Each row has a class, written after it, and each block has its own classes.
[ 46  33   4  31 -26  31  -6  26  -2 -20 -17  27  10   4  12  36 -43  14
 -22  23  38  22  -8  -8  13  19  -7   0 -22  -6 -12 -27] => poti
[ 59  37   6  29 -30  37 -33  22   9  -6  -9  39  16  -7 -15  51 -71   8
 -35  33  35  48  -6 -15  36   1 -13   0 -48   8  -7   3] => zuvuz
[ 51  49  -3  36 -21  32 -22  25   8 -10   7  37  17  -3  20  43 -69  16
 -23  18  21  41 -12 -19  39  12 -10  -4 -39   4 -25   4] => Pone
[ 42  23 -25  38 -15  24 -22  45   4   6  -2  41  47 -16  10  34 -77  -1
 -29  35  31  21 -13 -20  43  15   3  -5 -51  21  -9  -6] => pofep
[ 39  84 -15  44  -4  -1 -57  55   4   2   5  58  47   0  11  38 -70  -6
 -20  10  59  17   5 -42  25  16  -9  10 -25  17  -9  -3] => soz
[ 35  46  -9 -75  43 -29 -52  12  20 -48 -11 -21  30   9  38 -18 -83 -57
 -19 -22 100  -1 -11 -45 -57   6  -6  13  11 -21  16 -17] => soz
[-41  56 -13  25  -4  40  34  15 -13  38  10  46   6  11 -11 -18  20  47
 -18  35  -7  18  34   5  14  -7   7   6 -40  -7  -7 -10] => topig
[ 51  20  39  21 -13 -29 -12  19  21 -16 -14 -35 -21 -19  21  31   6 -16
   0  17 -10 -26   3  10  23 -16   7  18   0  16 -21  26] => fepiv
[ 25   5  -3 -84  41  -1 -11   6  11 -29 -22 -20  32 -41  20 -20 -59 -47
 -29  13  49  10   2 -34 -47  18   4  22 -10 -27  18 -16] => topig
[-49  50 -22  29 -14  33  44  21 -25  49  54  26  40  -2  18 -20 -51  50
   6   4 -10  28  16  13   5 -18 -18   3 -23  25   8  -2] => pofep
[-32  72 -10  29 -35  66  61  11 -12  50  39  30  25  -1  25 -16 -28  59
   0  24   0  16  30  16 -30 -25   0  10 -12  20   6  -3] => fepiv
[ 52  24   3  31 -51  25   0  14  14 -14   1  16  23 -17  -6  32 -34  27
   0  37  29  21 -16 -21  26  -6  -6   0 -21   8 -31 -10] => fepiv
[-33  60 -17   6 -16  55  66  15  -5  29  28  27  37  26  14  -7 -26  50
  -8  13  -4  16  40  26 -10 -27 -13   8 -15  11  -1 -11] => fepiv
[ 39  46   5  -2   0 -27   1  50  12  -4  -4 -29 -16  -5   6  33  11 -18
 -11   8 -19  -7  35  19  35   6  -5  13 -10  -4 -11   7] => Pone
[-71  33 -15 -31  41 -12  14  36 -15 -31  -6  45 -30   0  30  35  -7  15
  15  15   1  -1 -36  20  -4 -17 -32  36   3   8  14  43] => Guduf
[  3  99  10 -14 -32  16  67  11  -7  -2  37  -4  60   0  22 -19 -78  58
 -17 -12 -14 -27  74  36 -27 -35  -3  24  -8  23 -14 -35] => soz
[ 25  59   6  -9 -24 -33 -22  22  16  -2  -9 -14 -23 -14 -10  13   6  -5
  -3  24 -13  24  20   9  33 -15 -39  -8 -23 -12 -25  21] => zeraf
[-90  35 -14 -40  45 -10  11  19  -7 -48 -12  55 -72  10  14  10 -21  17
  -6  20  13  15 -45  16   2 -28 -25  10   5 -27  23  54] => zuvuz
[-33  93  -5  14 -39  21  51  21 -29  21  53  20  53  32   9 -15 -42  51
  19 -19 -18   0  50  26 -25 -30 -12   7   8  27  -9 -26] => soz
[ 29   3  18  -1  -5 -28 -37  30  10  -4  -9 -40 -12 -28 -22  10  54 -11
  16  24   7   3  18  -7  34  -4 -11  22   1  -3 -11  13] => topig
[ 59  75  16  39 -19  -6 -23  25  14   7  -3  30   6  -3  -4  39 -68   9
 -42  33  15  27  19 -11  34   9 -21   2 -55 -18 -35   7] => zeraf
[ 36 -15   9  37 -33  38  -4   3 -26  46  12   6  -6  30   1  18  18  11
  18  10 -10  30   4  33  30  -4  -6  12  -8  43 -18  19] => zuvuz
[ 47  40 -10  51 -22  12 -32  50  -4  -4   4  38  26 -29  -7  46 -79   8
 -18  45  31  37 -27 -33  50   8  -9   1 -53  17 -10   2] => pofep
[-44  52 -17  -2 -44  57  63  -4 -13  34  41  22  21   3  18 -21 -49  54
  -5  13  -6  22  25  36 -31 -29 -11  -5  -9   9   7 -10] => zuvuz
[ 21  54  20 -35   7 -50 -11  45   9 -17 -12 -56 -13 -30 -20  34   1 -15
  -1   8  -9  -9  33  -1   3 -18 -22  31 -13  -3   8  10] => Guduf
[ 29  37 -42  23 -25   4   5  37  11   2   1  20  44   3  -1  46 -48   3
 -24  43  17  -3  -3 -12  41  -7   3 -19 -47  -4 -20 -13] => Guduf
[-81  19   7 -21  39 -10  14  28 -32 -45  -3  43 -27  17  16  10   6   1
  31  23  -1   0 -43  10 -16 -10 -22  16  24 -23  13  22] => topig
[-19  59 -27   3 -28  37  46  31  -7  31  22  18  31   6  -2  10 -18  52
 -14  30  13  16  32  32 -28 -24 -29   2 -26 -12  25 -21] => Guduf
[ 23  14  24  50   6  31  20  13 -37  60   3  25   8  31   5  15  73 -30
  22  31 -28  -5   5  41  48   1  26  11 -14  39  14  11] => topig
[ 47  11  -6 -59  28  -3 -30  11  28 -28 -10 -29  25 -22  25  -3 -83 -31
 -33  -4  70  26  -5 -55 -40  12  -4  20 -10 -20 -10   1] => fepiv
[ 36   4  12  56 -20  41  22  16 -25  41   6  -4  12  30   9  25  10  -9
  19  18 -30   4  20  17  -3  -2  17  23 -10  50 -23   6] => fepiv
[-78  30 -25  11 -23  41  49  11   3  14  33  44  27  17  11 -24  14  69
  -8  20   9  10  21  36 -20 -21 -23  -4  -3 -26   1 -17] => topig
[-104   20  -14    9   28    0   33   13   -8  -58    5   54  -50  -21
    7   45  -36   -9   22   34  -22   11  -58   34   -6  -49  -33   10
   17    5   57   57] => zuvuz
[ 34  27 -35 -38  30 -17 -40   9  30 -27  -8 -11  27 -37   7 -16 -67 -31
 -30  -3  74   0  14 -50 -27   6  10  22  -7  -3  16  -6] => soz
[ 46  35  21  36  -9  42   3  18 -36  39   4  15   5  29  14  21  -6   9
  16  21 -19  29   3   8  35 -14   2   9 -21  46 -15  31] => fepiv
[ 43  52  19  -3 -21 -35   3   9  21   6 -18 -50 -13   2  -2  10   7 -27
 -12  22 -32  -6  55  28  11 -14 -29   4 -31  -6 -33 -10] => zeraf
[-15  61  13  20  -6 -28   1  61   5  -9   8 -13 -35  -7  -5  46  38 -11
   3  -4 -14   4  16  24  30  -7  -7  23  12   7   2  24] => poti
[ 14   9  15  24 -10  41   5  35 -34  27 -10  11 -21  46   9  24  53   2
  17 -10 -18   3  22  38  16  16  17  28  10  45 -11  11] => poti
[ 44  48  -2  12  -8  -2 -38  36  10   3 -13  21  20 -11  -2  41 -46  17
 -29  21  36  22   2 -32  28  10 -20  10 -48  -5 -14  -1] => Guduf
[ 50  22  12 -12 -17 -17 -31  59  -1   3  -4 -19  13 -28   4  24 -10  -2
   0   9  11  17  10  10  36   6 -24  24 -15  28  -7  11] => pofep
[-66  31 -39  19  25  14  13  60 -14 -34 -10  78  -6  -4  26  43 -45  12
   0  48   9   7 -38  20  16 -11 -31  19 -19  17  20  20] => pofep
[ 45  26   3  15 -16 -22 -15  35   9 -13   8 -52  -8   7   1  29  -8  -9
   3   2 -22   6  31   5  27  -5 -12   1  -8  -3 -33   4] => Pone
[-35  64 -19   1 -15  44  13  40 -21  44  19  31  22  -2  32 -12 -18  29
 -16 -20 -12  39  32  15 -16   4 -12 -11   1  14  18  11] => poti
[ 44 -29  11  45 -35  40   4  -2 -23  37   9 -15  -7  46 -18  26  29  -4
  23  11 -14  29  12  35  13  -4  -1  18  -8  40 -21   1] => zuvuz
[  58    5    0 -114   20  -27  -37   -3   33  -44  -21  -58   16  -28
   30  -10  -63  -36  -30  -14   86   10  -22  -37  -56    6   -8   14
   -7  -35    5  -12] => Guduf
[ 39 -18   2  76 -24  24  26   8 -29  27  20 -17  -7  47  25  28  -1  25
  21  32 -38   8   1  31  22 -24   2  14 -10  39 -64  27] => fepiv
[-35  88 -23 -14 -41  24  42  29 -13  11  41  18  43  -4   6 -27 -37  67
   5  -7   0   3  56  22 -34 -30 -14  15   8  20  -3 -18] => soz
[ 58   7 -11  22 -11  -5 -30  35   7  18  -3  19  35  42  16  42 -31  -3
 -33   5  46   4 -11 -12  20  27   3  -6 -33 -19 -34 -10] => Guduf
[-90  86 -12  19  33 -18  41  34 -19 -17  35  44 -55   4  15  44 -26  -2
  22  40 -30  16 -30  43   9 -46 -35  26   0   3   7  74] => zeraf
[-60  71 -15   8  36  -9  31  69   0 -78  -2  35 -34 -20 -36  82 -40  -4
  -3  33 -41  20   1  18  12 -29 -34  24 -10 -17  42  32] => Pone
[-59  43  -8  26 -30  28  62  16  -3  25  52  19  36   9 -31  -9  32  61
  16  20   0   9  40  29  14 -22 -18  10   1 -17   5 -28] => topig
[ 20  12  -8 -76  41  -8 -24   9  18 -20 -13 -24  35 -29  36 -26 -54 -49
 -28  14  79   2  -2 -35 -48  18  -3  13  -1 -41  23 -22] => topig
[-87  54 -20  19  31 -15  31  35  -6 -53   7  32 -49   7  22  50 -49  29
 -12  36 -22  -4 -35  28 -27 -54 -25  17 -17 -15   8  51] => Guduf
[ 43  -3  -4  47 -27  14  -1  13 -27  38  18   8  10  33   7  -2  30  29
  21  -5  -3  -4  25  29  10   1   9  26   8  47 -29   5] => soz
[ 38  15 -19 -99  27 -13 -21  13  15  -7 -12 -49  36 -36  33 -22 -75 -31
 -27  -8  64  -9  13 -38 -51  12   3  15  -6 -20  17  -8] => Guduf
[ 59  23  26  13 -19 -12 -13  33  16  -3 -20 -35  -2 -19  -4  29   2  -9
  -5  15  -5  -6  32  -7  11   2  -1  28 -12  16 -28   2] => fepiv
[-33  62  21  -1 -25  -6  30  -9   4 -10  27 -18 -19  45  -8   1 -15  32
  13 -10 -34  12  37  21  -5 -29 -26  20 -15   1 -67   1] => zeraf
[ 19  45  16 -97  50  11   5  29  -8 -17 -23 -34  17 -10   0 -21 -56 -41
  -4  -7  48  -8  41 -43 -60  20  11  46   8 -12  32 -17] => fepiv
[ 39  41  38  24  -7 -23 -18  29  13  -8 -11 -25 -14  -6   8  38   3 -25
   5  11  -5  -2   5  -6  16  -9  -5  23  -7  17 -18  18] => fepiv
[ 24  15   1  45 -13  40  34  23 -36  53   5  22 -12  41  25  20  32  -7
   7   2 -63  -3  24  40  19  21  36   9 -17  44 -26  11] => Pone
[-26  68  -5 -19 -35  47  73  34 -29  21  49   8  61  14  12  -9 -69  48
  -2  -4 -20  22  37  37 -22 -20 -12  14 -21  27  -9 -29] => pofep

Next block, with new classes.
[-13  -1 -18   5  -1  24 -22   9   3 -17  -1 -19  -8 -20  36 -27  20  16
   0  14  26   7   8  -1  15  16  -3  20  15   3  21 -12] => nimer
[ 30  -5 -42 -13 -13 -18  -5 -12  17 -13  52 -23 -23 -21  -1 -15   1  -9
  24   5  50   1  12  -8  19 -14  28 -10 -22 -14   3 -22] => Kob
[ 25 -11  60 -13 -36 -26  78 -52  -8  14 -86   4 -30  28 -26  48  10   7
  25  30  14  29 -42  10  11 -13  15 -14  32  29   1  15] => Nuge
[-25  -8 -27  23 -24  -8   5  38 -13 -14 -15   5  20 -25  18  24   0  -6
 -11 -22   8 -16  24 -27 -11   2   2  26 -50  -5  21 -20] => puru
[ 10   7  56  30  -3  10 -17 -54  -1  24 -30 -22 -20  29 -12  -1  26  14
  27  12  15  40 -37  -5  19  -8  20 -18  55  20   8  21] => fem
[-15  43 -15 -17  37 -11  12  54  21  12 -23  17  22  13  -4  -6 -23 -27
  -9  44  10 -12 -25 -13  20 -20   3 -12 -35 -14  -4   2] => Kob
[-17  67   7  -3  58  27 -47  76  41  22  50 -18  30  -4  22 -34 -25   3
 -21  16 -17 -37  -3 -11  -3 -15   8 -28  25  -6   6  24] => zop
[  8  -5 -14 -14 -15   1  11  49  -7   0  29  35   5 -35  17   6  12  12
 -18 -12 -30  -6   5  25   7  22 -25  36   9   2  -9  -9] => fosun
[  4  39   6 -20   3 -33  27  50 -22  11  13 -18   4  32 -17   5  37 -22
  -8   3  23   1   3  -1  18 -24  11  -1 -23   7   7   4] => zop
[  5  -5   5 -29 -31 -23 -36 -59 -45 -10  76 -12 -16   9 -17  10  47 -17
  10   5  55 -26  25  15 -19 -15  30  -4 -22  12  -8   3] => puru
[ 15  28   9 -51  -6 -10  51 -26  10   6  22  45  -3 -18 -20  15 -57   5
   6  33 -13 -52  -8  29 -14 -18  15 -35  26 -12 -37 -11] => Setun
[ 13 -15 -11 -15 -37 -15  36   3 -25   6 -22  -9 -34  -1  24  -1  20   1
  19   8  44  21   6  -6  33  10   8  33 -40  22  19 -16] => Ludos
[-28   2 -38  15 -10   0  33  43   5 -18 -31  18  24 -31  27  13 -34   4
 -13   1  -1 -14  17 -10   3  14 -23  34 -35  -4  10 -34] => nimer
[-13   7   2   6  20  31  23   7  34  -3 -40  23 -13 -21  39  -8 -35  19
   5  25 -28  -2 -13  -1  18  10  -7  12  18 -13   3  12] => Setun
[  8   8 -36 -31  -2 -41  81  75   6  40 -81  60  51   9 -34  43 -63 -21
   6  54 -19 -12 -20   6 -14 -29  34 -35 -10 -18 -13 -13] => puru
[  0   9  20   3  -4  12   4 -17   0  13 -22 -10 -20 -16  28  -9  13  17
  20  13  20  29 -18 -25  39  12   0  28   1  11  17  -8] => fem
[ 26 -23 -35 -26 -17 -16  53  17   1  17 -32  49  11 -26 -14  10 -13  13
  -8  -2 -32  -7 -17  26   8   7 -20   6   2 -19 -37 -16] => Dad
[-38  12 -29  30  -9   7 -10  45 -14 -31  -4 -17  17 -16  25  -5  26   2
 -26 -23  19  -6  24 -13   6  13 -23  38 -34   4  23 -28] => nimer
[ 25  12  73   2   1   8  41 -35  21  23 -29  -9 -18  21 -14  19 -24  15
  17  13 -17   8 -28  15  13 -17   8 -27  83  17   7  43] => zop
[ -4  -6 -19  -2  -8  13 -10  39   5   1  -2  24  17 -44  13   0   0  24
 -24 -16 -34 -32  -3  13 -14  14  -3   4  30  -5   1  -6] => puru
[ 24  -9  58  -2 -34 -11  32 -45 -13  11 -23 -14 -42  27 -10  14  36  10
  29   4  30  25 -14  20  29  -8  16   0  36  42  12  22] => Ludos
[-15  13 -16   3  -8  -6  30  34   4  -4 -32   6   1 -14  18  22  -1  11
 -10   0   2  -5  17 -13  -5  16 -16  36 -59  -5  17 -27] => Nuge
[-28  28 -15  31  -8  24  -5  32  -8 -23  13 -14 -11 -18  30  -7   6   3
 -24 -30   6 -18  19 -13  10  19 -20  43 -19 -18  24 -20] => Setun
[-27  45 -22  -8   8 -16 -28  59 -25   8  -8 -10  24  20 -32  -1  26 -24
  -9  15  20   9 -20  -6  -6 -18  18 -13 -28  12  -5 -18] => duz
[  2 -10 -21   5 -19 -13  24  20   7  -2 -14  32 -10 -19  14  12   4   1
 -18 -12 -31 -13 -21  14   9  28 -21  25  -8 -17 -11 -12] => Kob
[ 34  -4 -55 -12 -14 -19  12   8  20   9  45 -19 -10 -19   0 -13 -28  -1
  29  17  43  -5  27  11  17 -23  35 -18   2  12   0 -21] => Ludos
[ 33 -12  53  -6 -37 -22  48 -50 -27   9 -32 -20 -40  36 -16  25  42   7
  17  -1  13  34 -17  14  23 -11  13 -10  43  23   9  20] => zop
[ 25  10  66   2   1  17  27 -34   6  28 -25 -17 -36  25  -1  11 -12  14
   3  13 -22   8 -25  17  15 -10  -1 -10  83  11   6  46] => zop
[-28  33  -8  40  23  32 -18  13  19   4   0  -1  24 -46  33 -11 -38  14
  -7  -7  -7 -12  -4 -33   6   5 -25  28  -1 -13  14 -24] => fem
[-12  13  -5   9   7  31 -46   4  10 -12  21 -27 -31 -20  49 -35  23   6
 -10   2  22   5  -9 -17  36  26 -16  33 -10  -9  26  -1] => Kob
[ -4  32  20 -21   5  17 -28 -39   1  -5  74   1   0 -22  -5 -10  -5  15
   1  18  15 -43   4  29 -30 -19   2 -30  37   0 -22  -5] => nimer
[-24  32  68  19  11  44 -83 -45  -1  -2  26 -53 -34  11  10 -16  44  15
   5  -2  17  23 -21   1  17  -1  -2  13  55  35  16  37] => duz
[-33  11 -24  17 -26  -4 -14  39 -30 -19 -17 -27   0 -25  11  12   7 -12
 -14 -29  24   4   1 -43   6   4  -3  47 -57  16  14 -30] => duz
[ 14   5 -36  25   4  22 -87   1  10 -18  92 -71 -29 -20  30 -55  55   7
   3  -4  59  14  36 -23   6 -13  33  18  44 -16  32  -3] => Mifun
[  1  14  -3  -1  -4   2   6  -3  -6  19 -19   6 -10 -16  19  -6   7  11
  12  22  19  19 -19 -14  26   8   0  27  -1   2   5 -16] => fem
[ 43 -35  27 -28 -48 -47 114 -73 -44 -10 -97  30 -40  45 -62  57  40 -15
   8  16  35  41 -12  13  37 -29  14  -3 -11  50 -12   6] => vezi
[  1  25 -34   9  31  32 -47  40  59  17  21   2  21 -47   2 -15 -57  28
  10  16 -39 -10  -5   4 -28 -13  21 -35  60 -20 -10 -14] => duz
[ 15  -6 -38   6 -25  -4  -9 -25   5 -22  58 -38 -15 -11  -6 -13  10  -3
  31  13  72   5  30  15   2 -10  29 -18  13   6  16 -25] => nimer
[ 44 -23 -60 -28 -45 -61  65  21 -12  -2  23   3 -11  -1 -37   9  20 -17
  30  18  62  24  16   4  14 -27  48  -3 -30   1  -1 -35] => Mifun
[ 16  16   3 -36 -24  -4 -29 -49 -19   5  75  -7 -16   2 -16 -10  25   0
  -3   8  38 -26  24  21  -8  -3   1 -16  -1  -7 -21 -14] => Dad
[ -9  -2 -27   4 -16 -17  54  56   3   3 -36  17  11 -15  17  15 -34  -4
  -1 -10   3 -10  17 -13  21   9 -10  37 -58  14  15 -23] => Ludos
[  6  -9  -6   5  -1 -13  21  14   9  11  -3  28   5 -18  -6   5  13  17
  11 -18 -24   0 -14  11  14  14  -4  20 -11   8 -16  -9] => fem
[-10  41 -24   0  11  -1  -1  35 -39   1   6  -5   8  20 -15  -7  37 -41
 -30   7  47   4 -16 -15  13 -13   0  -2 -34   5   6 -14] => vezi
[  2 -29 -16  -8 -28 -20  17  12 -22  -3   5  33   5 -26   5  22  31   5
  -2 -20 -18 -11  -5  22  -7  15  -1  22 -10  -5 -11  -6] => puru
[ 34  -3 -35 -21 -29 -30  28 -22  15 -10  33 -26 -16 -14 -19   9  -2   1
  38  21  66   5  19   6   2 -12  37 -19  -8   9  11 -31] => Nuge
[ 30 -32  -1 -33 -50 -31  77  33 -26   5 -59  24 -15   1  -2  32   2  -1
  14  14  11  36   5 -11  31   5  11  23 -36  22   8 -14] => fosun
[ 21  10  26 -40   1 -13   9 -25  17   9  50  29  -5 -18 -15   3  -8  17
   8  24 -11 -33   5   7 -35 -32  28 -35  25 -11 -32   2] => Mifun
[ -9 -15 -26  -1 -16  -3 -18  39 -17  -1  -6   0 -18 -25  21   2  31   7
 -14 -26 -28  15 -22   4  19  27 -12  58 -12  14 -14  -3] => duz
[ 43  -6 -42 -28 -32 -34  72  27  26  21 -17  11  19 -17 -32  18 -56  -6
  30  19  26   5   6  -7  14 -23  30 -43  -6 -17 -11 -38] => Dad
[-23  16 -17  26  -9  -9  34  23  10   0 -37  11  20 -23  16  19 -30   2
  -1  -4   7   6   9 -31  30   8 -17  37 -46  14  16 -32] => fem
[-13  -9 -30  20  11  17 -24  14 -14 -29  25  -4 -15 -27  26 -28  37   3
 -21 -39 -21 -19  -9  10   9  17 -15  36   9 -19 -10   3] => Setun
[ 23   7  14 -38 -11 -22  20 -20   8  21  28  31  -4   0 -20  12 -25  11
  22  19  -2 -38  16  22 -30 -21  28 -38 -11   9 -30  -5] => Ludos
[ 44 -23 -29 -18 -47 -31  47  10 -12   2  35  -6 -13 -18  -8  21 -14 -18
  30   8  37  21  17   2  15 -12  28  -6   1   4   1 -24] => fosun
[ 44 -15  65 -13 -33 -18  89 -41   0  28 -65  12 -33  24 -23  43 -21  15
  24  13 -23  15 -31  18   6 -13  15 -25  62  12  -4  27] => zop
[ 32 -20  47 -18 -42 -36  73 -33 -26  13 -53  -1 -44  32 -23  29  45   8
  11  16  13  50 -25   5  37 -29  17   2  22  33  -4  18] => Mifun
[  1  12  11 -26 -31 -12  -7 -51 -24 -12  55  -3 -10  -5 -13   7   1   0
   1  15  37 -37  11  19 -25 -12  15 -28   4  19 -22 -16] => nimer
[  7   6  22 -18  -7   4 -27 -21  -6  12  44   5   5 -11 -13   8 -17  -1
   6   6   4 -43  -3   7 -36 -15  30 -31  26  -5 -11  12] => puru
[ 41  -7 -44 -14 -14  -7   8 -11  12  12  30 -19  -4 -13 -22 -15 -13  -5
  23  13  45   9  10   8  16 -20  18 -19  22 -20  -6 -17] => Dad
[-15  28   0  22  22  30 -10   9  22  20 -21  -8   7 -26  30 -20 -33  12
   9  23   9  14 -28 -27  31   5  -7  11  16   3  17  -7] => fem
[ 21   6  34  14 -33   2   7 -67 -47  -7 -12 -33 -50  37 -22  10  70 -18
  -5   0  65  44 -27  -1  36 -20  11  -6  31  43  12  16] => vezi
[ 35  11 -52  -3  -1   8   6   1  26   4  37  22  -1 -29  -9   1 -21  10
   4  11  18  -2  21   9  -8 -12  19 -24   9 -15  -6 -31] => vezi
[ 30   9 -39   2 -16 -10  13  10  31  14  50  -7  -1 -23  -5  -7 -28   6
  30  13  30  -9  18  26   1 -13  28 -28  38   2   5 -25] => Ludos
[  2 -10  47  18 -29   4 -12 -70 -48 -27  -9 -53 -68  33   8 -11  91  -5
   6 -16  41  35 -22  -2  38 -10  15   9  33  25   9  29] => Setun
[-10  11   5  18  14  28 -57 -15  -5  15   0 -23 -26   6  36 -31  39  15
   9  16  21  28  -1 -19  23  22   2  39  -6   0  20   6] => fem
[ -6 -28 -40  12 -13  -4 -10   8 -14 -20  17   0 -10 -16  26  -8  40   8
  -9 -13  -1   3   7  23   7  18 -13  39  -5   3 -11  -7] => nimer
[ 29  -2  41 -18 -45 -25  75 -53 -17  25 -67  15 -16  29 -40  38   6  -2
  16  31  27  32 -36  21  33 -25  -1 -20  42  19 -15   8] => Dad
[  3 -13 -23   9   1  11 -37  37  -6  -7  41   1 -15 -21  18 -31  63  24
 -29 -29 -26  -4   9  13 -10  19  -8  32  17 -18  -1  -3] => Mifun
[ -4  -6 -32   1 -18  -8 -18   6 -21 -16  30 -15 -24 -23  21  -6  56  10
 -22 -18  12 -10  -5  13   0  20 -13  29 -23  13  -9 -14] => Nuge
[-10   0 -31  18  15  24 -65   7  12 -11  52  -2 -22 -32  47 -33  36  15
 -35 -21 -32 -13 -12  19  13  29 -34  32  10 -18 -14   5] => Kob
[ -5   7  50   8 -22  -4  -4 -41 -17   4 -29 -27 -25  28 -21  23  27  -5
  21   7  22  41 -32   4  25  -8  11   4  32  41   7  19] => duz
[ 22 -29 -36 -26 -40 -26  84  15   3  -3 -10  45  -2 -45  -2  25 -23  17
   8   1 -18 -12 -14  39   5   8  -7   5  12   3 -29 -31] => nimer
[-11  -8 -46   8 -19 -20  41  43 -10  -5 -30   8   7 -19  24  10 -19  -6
  -8 -11   8  -7  26 -15  17   4 -12  36 -64   9  10 -32] => Ludos
[ 18   3 -39   5 -21   7 -46 -12  -1   2  77 -37 -12 -24  13 -10  10   0
  16   6  52   0  30   8   1 -10  31   1  29 -12  22 -12] => puru
